Look-ups in named tables: a row name and a column name give one cell, copied from the table.

Buro =
columns: Vovabil, Dig, Pofazo, Legumo, Ludi, Mebi, Magusof
Pap: [102, 101, 124, 111, 170, 161, 141]
Zovimu: [132, 124, 164, 52, 218, 106, 100]
Dubo: [174, 114, 197, 130, 107, 97, 160]
Zagomot: [175, 117, 179, 131, 123, 115, 150]
Dusid: [207, 147, 246, 194, 155, 127, 141]
Zeravu: [112, 182, 138, 147, 178, 178, 146]
Tam: [152, 150, 144, 153, 107, 153, 172]
Vetuvam: [83, 147, 132, 96, 170, 165, 187]

Dubo, Legumo -> 130
Dubo, Mebi -> 97
Tam, Legumo -> 153
Dusid, Magusof -> 141
Vetuvam, Dig -> 147
Zeravu, Legumo -> 147
Zovimu, Dig -> 124
Pap, Vovabil -> 102
Tam, Magusof -> 172
Vetuvam, Mebi -> 165
Pap, Pofazo -> 124
Zeravu, Ludi -> 178
Pap, Legumo -> 111
Zovimu, Mebi -> 106
Zovimu, Legumo -> 52
Zagomot, Ludi -> 123
Which row has the largest Vovabil? Dusid

Table Zutina
	Nopovo	Venu	Zusirat
Fabep	144	144	139
Doma	84	140	192
Nir	182	32	132
Dovomud	81	126	9
Dutegud	87	106	170
Bebufoz	58	91	56
Vep	170	188	192
Bovezo	150	106	75
Rusavu	15	125	20
Monero	130	156	143
Babo	178	47	160
Konono	73	100	81
Kuf	188	100	139

What is the Venu of Nir in Zutina?
32
What is the Nopovo of Kuf in Zutina?
188
What is the Nopovo of Bebufoz in Zutina?
58
What is the Nopovo of Bovezo in Zutina?
150
What is the Nopovo of Babo in Zutina?
178
What is the Venu of Vep in Zutina?
188
What is the Zusirat of Babo in Zutina?
160
What is the Nopovo of Doma in Zutina?
84
What is the Venu of Kuf in Zutina?
100
Row with the largest Nopovo: Kuf

Someva.tsv
	Ket	Buton	Rurata
Tefo	0.378	0.517	0.326
Tam	0.468	0.130	0.375
Sif	0.257	0.085	0.540
Sisukim	0.503	0.180	0.603
Tidokug	0.492	0.718	0.144
Pugagi	0.337	0.134	0.529
Siz	0.455	0.142	0.403
Tesusiz	0.803	0.293	0.443

Buton of Tam is 0.130
Rurata of Tefo is 0.326
Buton of Sisukim is 0.180
Buton of Tesusiz is 0.293
Rurata of Tam is 0.375
Rurata of Tidokug is 0.144
Rurata of Sif is 0.540
Ket of Siz is 0.455
Rurata of Pugagi is 0.529
Rurata of Tesusiz is 0.443

Vazeki:
|  | Kab | Giron |
|---|---|---|
| Nazapi | 699 | -730 |
| Ronol | 100 | 587 |
| Kat | 84 | -105 |
| Dol | -368 | -687 |
| Zozasef | 384 | 339 |
| Vaz | -736 | 272 |
| Noz | -657 | 883 |
| Mumez | -398 | -214 |
| Tiborip | 451 | 420 |
| Favem | 657 | -521 |
| Kimutam | -174 | -297 |

What is the Giron of Tiborip in Vazeki? 420
What is the Kab of Dol in Vazeki? -368
What is the Giron of Dol in Vazeki? -687
What is the Giron of Vaz in Vazeki? 272
What is the Kab of Mumez in Vazeki? -398
What is the Giron of Nazapi in Vazeki? -730
What is the Giron of Kimutam in Vazeki? -297
What is the Kab of Vaz in Vazeki? -736
What is the Giron of Mumez in Vazeki? -214
What is the Kab of Noz in Vazeki? -657

Table Nar
columns: Vaf, Kam, Pabol, Dat, Dus
Pibop: [3.656, 28.302, -5.062, 31.468, -36.065]
Vadilev: [-31.723, -96.827, 13.577, 26.614, -48.189]
Tekuvir: [54.784, -86.326, -5.188, 33.747, -8.524]
Sof: [17.698, -57.660, -12.499, 73.418, 24.900]
Bovi: [-42.504, 66.724, 86.825, -7.686, 7.548]

Pabol of Vadilev is 13.577
Dus of Bovi is 7.548
Dat of Pibop is 31.468
Kam of Vadilev is -96.827
Dat of Vadilev is 26.614
Pabol of Tekuvir is -5.188
Pabol of Bovi is 86.825
Pabol of Sof is -12.499
Row with the largest Kam: Bovi

Beb =
,Pul,Zana,Mokanu
Gefu,127,19,104
Doguv,78,146,233
Vubeso,144,19,66
Viposa,83,78,201
Volos,96,50,172
Zoz,110,32,139
Pob,76,108,221
Sekif,85,187,235

What is the Mokanu of Vubeso in Beb?
66
What is the Pul of Sekif in Beb?
85
What is the Zana of Sekif in Beb?
187
What is the Mokanu of Volos in Beb?
172
What is the Pul of Viposa in Beb?
83
What is the Zana of Doguv in Beb?
146
What is the Mokanu of Zoz in Beb?
139
What is the Zana of Vubeso in Beb?
19
What is the Pul of Zoz in Beb?
110
What is the Zana of Viposa in Beb?
78
What is the Mokanu of Viposa in Beb?
201
Which row has the largest Pul? Vubeso

Favu =
columns: Sese, Vili, Pem, Lifupob, Dulufav, Mefat
Sifudoz: [42.7, 31.8, 44.1, 42.6, 45.2, 40.6]
Tus: [71.2, 39.3, 44.8, 32.4, 46.7, 19.8]
Semo: [23.5, 49.1, 23.4, 37.7, 40.5, 79.3]
Zem: [50.1, 62.3, 39.6, 61.2, 28.7, 48.5]
Vepale: [47.4, 41.5, 52.3, 44.9, 52.6, 47.4]
Bogon: [39.7, 43.4, 44.8, 30.5, 52.0, 61.5]
Kapinol: [43.4, 58.8, 49.2, 53.5, 35.9, 37.4]
Bekuv: [36.8, 62.2, 46.5, 45.9, 32.9, 48.3]
Lek: [37.1, 55.6, 38.5, 58.0, 51.3, 38.3]
Dig: [72.6, 35.6, 36.9, 29.9, 62.6, 26.2]
Gogaluf: [45.4, 41.7, 47.0, 37.0, 49.7, 33.5]
Bevafi: [18.5, 61.4, 39.5, 13.0, 39.8, 89.5]
Lirurer: [37.6, 39.3, 73.0, 63.8, 62.4, 40.4]

Vili of Zem: 62.3
Mefat of Lirurer: 40.4
Lifupob of Bogon: 30.5
Sese of Vepale: 47.4
Dulufav of Dig: 62.6
Dulufav of Zem: 28.7
Lifupob of Tus: 32.4
Mefat of Sifudoz: 40.6
Vili of Lek: 55.6
Sese of Tus: 71.2
Sese of Sifudoz: 42.7
Sese of Gogaluf: 45.4
Pem of Dig: 36.9
Lifupob of Vepale: 44.9
Vili of Kapinol: 58.8
Lifupob of Kapinol: 53.5
Mefat of Tus: 19.8
Row with the largest Pem: Lirurer

